Here is a tiny trained network, its code and every weight. The questions are about switching its units off for an input and a target symbol, where a switched-off unit gives its printed mean instead of its output.

import numpy as np


def w(rows, s, z=0):
    codes = np.array(rows[::2]) - 128.0
    scale = np.full(codes.shape[1], s)
    scale[-1] = z or s
    return codes * scale


def f(y):
    return y / 2 * (1 + np.tanh(0.7978845608 * (y + 0.044715 * y**3)))


def softmax(a):
    e = np.exp(a - a.max(-1, keepdims=True))
    return e / e.sum(-1, keepdims=True)


def log_softmax(a):
    a = a - a.max(-1, keepdims=True)
    return a - np.log(np.exp(a).sum(-1, keepdims=True))


def net(x, mask):
    ids = ['ΔΞΠΣαβγεζηλφψ'.index(c) for c in x.split()]
    T = len(ids)
    res = E[ids] + P[:T]
    u = 0
    for l in range(2):
        r = res
        for j in range(2):
            rows = slice(3 * j, 3 * j + 3)
            q, k, v = (r @ M[l][rows].T for M in (Q, K, V))
            z = softmax(np.where(np.tri(T) > 0, q @ k.T / 3**0.5, -1e9)) @ v
            o = O[l][rows]
            res = res + np.where(mask[u + j], z, o[:, -1]) @ o[:, :-1]
        u += 2
        y = f(res @ A[l][:, :-1].T + A[l][:, -1])
        res = res + np.where(mask[u : u + 8], y, B[l][:, -1]) @ B[l][:, :-1]
        u += 8
    return log_softmax(res[-1] @ U[:, :-1].T + U[:, -1])


Q, K, V, O, A, B = {}, {}, {}, {}, {}, {}
E = w([
[128,135,129,117,146,173,139,60,137,131,119],'Δ',
[119,133,141,136,109,131,129,107,64,108,164],'Ξ',
[111,145,136,146,135,159,93,114,66,127,96],'Π',
[83,146,97,132,159,238,99,121,107,127,85],'Σ',
[127,114,100,72,183,161,155,118,176,161,169],'α',
[68,153,123,132,144,100,76,165,75,154,151],'β',
[116,33,135,121,29,155,105,249,122,163,149],'γ',
[65,142,113,117,144,150,147,121,125,126,159],'ε',
[92,147,109,97,179,145,76,153,139,178,118],'ζ',
[126,150,166,134,152,102,119,112,97,156,145],'η',
[112,124,121,97,169,98,164,145,136,144,209],'λ',
[158,113,128,95,130,163,191,79,126,109,172],'φ',
[130,114,87,70,127,94,52,119,92,157,170],'ψ',
],0.015)
P = w([
[121,132,118,91,172,114,67,93,93,105,144],'0',
[63,150,151,42,201,122,114,123,104,115,113],'1',
[127,217,157,158,89,136,52,79,169,125,216],'2',
[150,87,103,96,156,100,89,139,79,99,117],'3',
[36,185,196,11,163,112,202,123,103,145,98],'4',
[148,164,101,167,50,106,121,100,144,205,157],'5',
[192,130,148,31,147,113,176,94,23,181,110],'6',
],0.011)
Q[0] = w([
[183,20,32,155,131,98,100,175,99,45,70],'0.h0',
[104,47,157,59,239,101,196,165,12,87,68],'0.h0',
[104,217,111,200,39,120,79,75,233,163,162],'0.h0',
[172,143,112,254,103,92,141,117,231,106,45],'0.h1',
[175,199,114,195,89,83,93,77,169,147,123],'0.h1',
[69,210,211,99,62,168,160,105,118,235,218],'0.h1',
],0.0098)
K[0] = w([
[115,224,113,167,132,159,59,86,185,110,210],'0.h0',
[204,105,32,230,93,110,116,138,175,171,131],'0.h0',
[81,131,236,11,149,151,133,138,79,66,106],'0.h0',
[101,178,153,59,233,100,115,71,77,59,145],'0.h1',
[62,168,199,52,180,106,185,82,105,142,81],'0.h1',
[115,51,148,54,59,99,189,190,99,155,42],'0.h1',
],0.011)
V[0] = w([
[58,117,87,89,65,101,95,68,165,46,108],'0.h0',
[216,93,180,133,128,102,79,96,168,155,53],'0.h0',
[97,118,31,94,110,130,127,110,62,71,164],'0.h0',
[147,68,140,161,125,143,162,160,140,167,114],'0.h1',
[154,112,93,58,155,1,91,164,145,224,188],'0.h1',
[161,161,160,78,236,106,102,46,94,167,137],'0.h1',
],0.0077)
O[0] = w([
[234,146,170,112,196,107,128,135,130,237,64,162],'0.h0',
[124,197,25,161,67,118,205,197,126,94,97,2],'0.h0',
[149,45,231,160,166,172,98,210,121,137,182,240],'0.h0',
[48,91,131,162,82,142,126,108,121,81,135,45],'0.h1',
[159,137,208,111,81,106,71,128,186,2,24,226],'0.h1',
[179,239,105,90,160,145,134,155,103,56,142,238],'0.h1',
],0.0071,0.0049)
A[0] = w([
[190,204,176,78,140,92,218,110,21,114,192,121],'0.n0',
[98,166,48,247,138,131,200,85,186,162,3,76],'0.n1',
[144,30,146,216,102,20,148,93,163,130,130,77],'0.n2',
[194,147,96,12,72,113,121,210,154,170,137,160],'0.n3',
[93,98,144,138,167,147,166,55,136,99,129,123],'0.n4',
[82,48,153,101,38,82,98,178,109,134,185,255],'0.n5',
[67,73,104,179,94,94,181,81,115,150,76,90],'0.n6',
[92,33,84,51,58,205,140,228,189,126,191,100],'0.n7',
],0.005,0.0067)
B[0] = w([
[145,156,121,166,146,78,157,34,125,123,120,255],'0.n0',
[130,71,189,237,79,69,161,109,168,186,165,120],'0.n1',
[114,255,74,65,133,139,136,129,148,121,133,132],'0.n2',
[106,149,132,228,148,251,190,74,95,52,78,187],'0.n3',
[105,101,146,103,190,173,122,75,88,160,129,132],'0.n4',
[177,180,182,125,131,181,160,31,137,169,33,236],'0.n5',
[168,158,130,106,137,168,151,189,95,123,196,127],'0.n6',
[129,160,159,214,109,132,122,116,150,98,93,137],'0.n7',
],0.0062,0.0067)
Q[1] = w([
[84,223,185,186,52,165,114,116,238,179,167],'1.h0',
[179,33,57,212,67,90,87,245,161,79,207],'1.h0',
[254,135,108,205,79,189,37,86,142,133,218],'1.h0',
[59,100,108,98,110,81,130,223,128,111,168],'1.h1',
[119,148,122,57,178,122,111,96,80,112,137],'1.h1',
[128,150,105,119,141,162,154,90,115,146,89],'1.h1',
],0.0097)
K[1] = w([
[12,65,147,28,176,107,226,99,63,124,1],'1.h0',
[124,193,151,46,242,136,83,104,58,67,199],'1.h0',
[62,243,235,74,151,153,190,80,128,178,87],'1.h0',
[196,178,120,106,191,155,108,156,94,109,158],'1.h1',
[160,123,120,216,82,142,152,151,159,141,74],'1.h1',
[104,70,99,152,100,132,139,113,137,151,101],'1.h1',
],0.0086)
V[1] = w([
[131,108,75,79,131,254,98,127,128,132,97],'1.h0',
[81,179,118,78,164,151,105,193,178,167,108],'1.h0',
[166,89,124,93,127,170,216,102,239,104,179],'1.h0',
[183,95,132,152,129,169,165,154,139,112,119],'1.h1',
[137,95,93,134,157,151,153,81,211,155,71],'1.h1',
[136,122,154,180,86,201,104,112,78,157,88],'1.h1',
],0.0098)
O[1] = w([
[95,54,81,209,249,60,148,121,63,109,122,180],'1.h0',
[122,72,117,50,146,19,195,125,56,104,63,110],'1.h0',
[19,168,218,201,185,113,2,66,79,76,126,64],'1.h0',
[54,126,116,173,150,114,58,116,161,128,142,127],'1.h1',
[148,176,163,144,128,25,101,180,92,129,152,112],'1.h1',
[128,92,89,166,153,98,175,224,170,138,145,254],'1.h1',
],0.0088,0.0077)
A[1] = w([
[136,97,62,133,178,3,180,189,62,108,120,3],'1.n0',
[146,23,195,44,158,136,91,136,48,166,174,58],'1.n1',
[131,219,2,72,110,149,105,86,88,84,126,168],'1.n2',
[194,94,39,27,119,95,228,172,134,124,77,136],'1.n3',
[48,88,194,166,146,72,36,95,128,49,61,119],'1.n4',
[139,99,188,11,109,119,119,77,89,134,78,74],'1.n5',
[168,137,115,7,79,121,218,171,192,83,81,157],'1.n6',
[28,80,27,166,187,69,131,95,42,201,197,34],'1.n7',
],0.0061,0.0035)
B[1] = w([
[119,125,196,184,70,178,155,18,233,138,147,207],'1.n0',
[29,104,169,118,88,80,154,182,130,188,124,169],'1.n1',
[27,237,145,134,76,80,239,127,178,184,110,169],'1.n2',
[89,88,106,253,23,118,69,70,73,117,127,246],'1.n3',
[117,128,27,74,77,168,180,224,101,84,223,190],'1.n4',
[47,86,142,34,95,75,88,161,159,143,113,185],'1.n5',
[169,112,75,171,87,114,82,162,112,127,95,223],'1.n6',
[186,120,239,106,75,162,246,208,102,35,107,184],'1.n7',
],0.0065,0.013)
U = w([
[150,22,98,87,70,80,110,164,100,128,138,84],'Δ',
[121,92,194,156,112,104,149,117,108,140,148,90],'Ξ',
[78,95,123,183,134,62,115,173,196,126,153,202],'Π',
[73,47,151,91,177,63,98,89,79,240,114,214],'Σ',
[217,120,165,153,171,108,79,129,94,35,2,180],'α',
[90,108,17,176,145,96,178,106,62,227,176,110],'β',
[51,133,187,226,137,164,11,68,67,140,169,134],'γ',
[86,80,217,75,58,155,52,114,187,60,132,54],'ε',
[97,204,146,135,61,119,148,138,141,132,73,4],'ζ',
[132,216,133,163,209,49,184,120,42,159,40,175],'η',
[103,116,68,102,133,57,173,169,60,77,175,127],'λ',
[195,83,144,73,125,224,142,103,149,232,142,149],'φ',
[25,95,135,181,142,81,62,15,182,104,64,111],'ψ',
],0.0047,0.0042)

Each question gives the input, a string of symbols that net reads in full, and the target symbol t.
The units are the heads (3 rows each of Q, K, V and O) and the neurons (one row each of A and B). Each row of codes is followed by its name. A weight is (code - 128) times the scale printed after its matrix; where a second scale follows, it is the last column's (O, A, B and U).
mask holds one flag per unit, layer by layer, with each layer's heads first. A switched-off unit (its flag False) gives its mean, the last column of its rows in O or B, instead of its output. The means were averaged over made-up inputs and are rounded, as every weight is.
A unit's drop is (log p(t) with every unit on - log p(t) with that unit switched off) / (log p(t) with every unit on - log p(t) with every unit switched off).
The circuit of an input: a set's keep is (log p(t) with only the set's units on - log p(t) with every unit switched off) / (log p(t) with every unit on - log p(t) with every unit switched off). Starting from the 12 units with the biggest drops (on a tie, the unit counted first), units are removed one at a time, each time the one whose removal leaves the highest keep (on an exact tie, the one counted first), for as long as the keep stays at least 0.8.
circuit, biggest first: the units of the circuit, biggest drop first
k most important neurons of layer l: the k neurons of layer l with the biggest drops, biggest first
heads that matter: for each layer, one digit per head in row order, 1 if its drop is at least 0.15 and else 0, layers parted by /
input φ ε α Σ λ ψ α, target α: heads that matter -> 01 / 00
input η η α Π η ψ γ, target Π: circuit, biggest first -> (0.n5; 0.h1; 1.h1; 0.n7)
input ψ φ α, target γ: circuit, biggest first -> (1.h0)
input β β Σ β β, target Δ: heads that matter -> 00 / 10
input Π η Ξ ψ ζ, target α: heads that matter -> 01 / 00
input Ξ β Δ, target Δ: heads that matter -> 00 / 10
input ψ α γ, target Π: circuit, biggest first -> (0.n5; 1.h1; 0.h1)
input β γ β λ, target Π: circuit, biggest first -> (1.h1; 0.n5; 0.h1)
input λ Ξ ζ Ξ β λ, target Δ: circuit, biggest first -> (1.h0; 1.n6)
input λ ψ α η Ξ, target ζ: circuit, biggest first -> (0.h1; 1.h0; 0.h0; 1.n2)
input φ β ψ, target Δ: circuit, biggest first -> (1.h0; 1.n6)
input β ε Ξ Σ ζ, target Ξ: heads that matter -> 01 / 10
input Σ η β γ ζ, target Π: heads that matter -> 00 / 01
input Σ φ ε φ β λ ζ, target ε: heads that matter -> 01 / 10
input ψ λ ε β φ, target Δ: heads that matter -> 01 / 10
input Ξ λ φ λ λ Ξ η, target φ: circuit, biggest first -> (1.h0; 1.n3)
input φ λ φ α α, target λ: heads that matter -> 00 / 10
input Σ ψ ζ ζ Ξ Π λ, target β: circuit, biggest first -> (1.h0; 1.n3; 0.h0; 0.h1)
input γ η ψ η Π, target Π: heads that matter -> 00 / 01
input ψ β Π Δ Ξ λ, target φ: circuit, biggest first -> (1.h0; 0.n0; 1.n3; 0.h0)
input α Ξ φ β η λ, target ζ: circuit, biggest first -> (1.h0; 1.n2; 0.h1; 0.h0)
input φ φ Σ η λ φ, target ε: most important neuron of layer 1 -> (1.n5)
input λ Δ ε Δ Σ, target η: most important neuron of layer 1 -> (1.n3)
input Δ ε Ξ Π ψ, target β: heads that matter -> 01 / 10
input φ ε Δ, target Σ: heads that matter -> 10 / 10
input ε ψ ε Π β ψ φ, target α: heads that matter -> 01 / 00
input ε β φ ζ φ Π, target γ: heads that matter -> 00 / 10
input Π ζ ψ, target ψ: 3 most important neurons of layer 1 -> (1.n0; 1.n3; 1.n4)
input Π Ξ ε Ξ λ, target φ: heads that matter -> 01 / 10
input Δ φ ψ, target γ: most important neuron of layer 0 -> (0.n0)
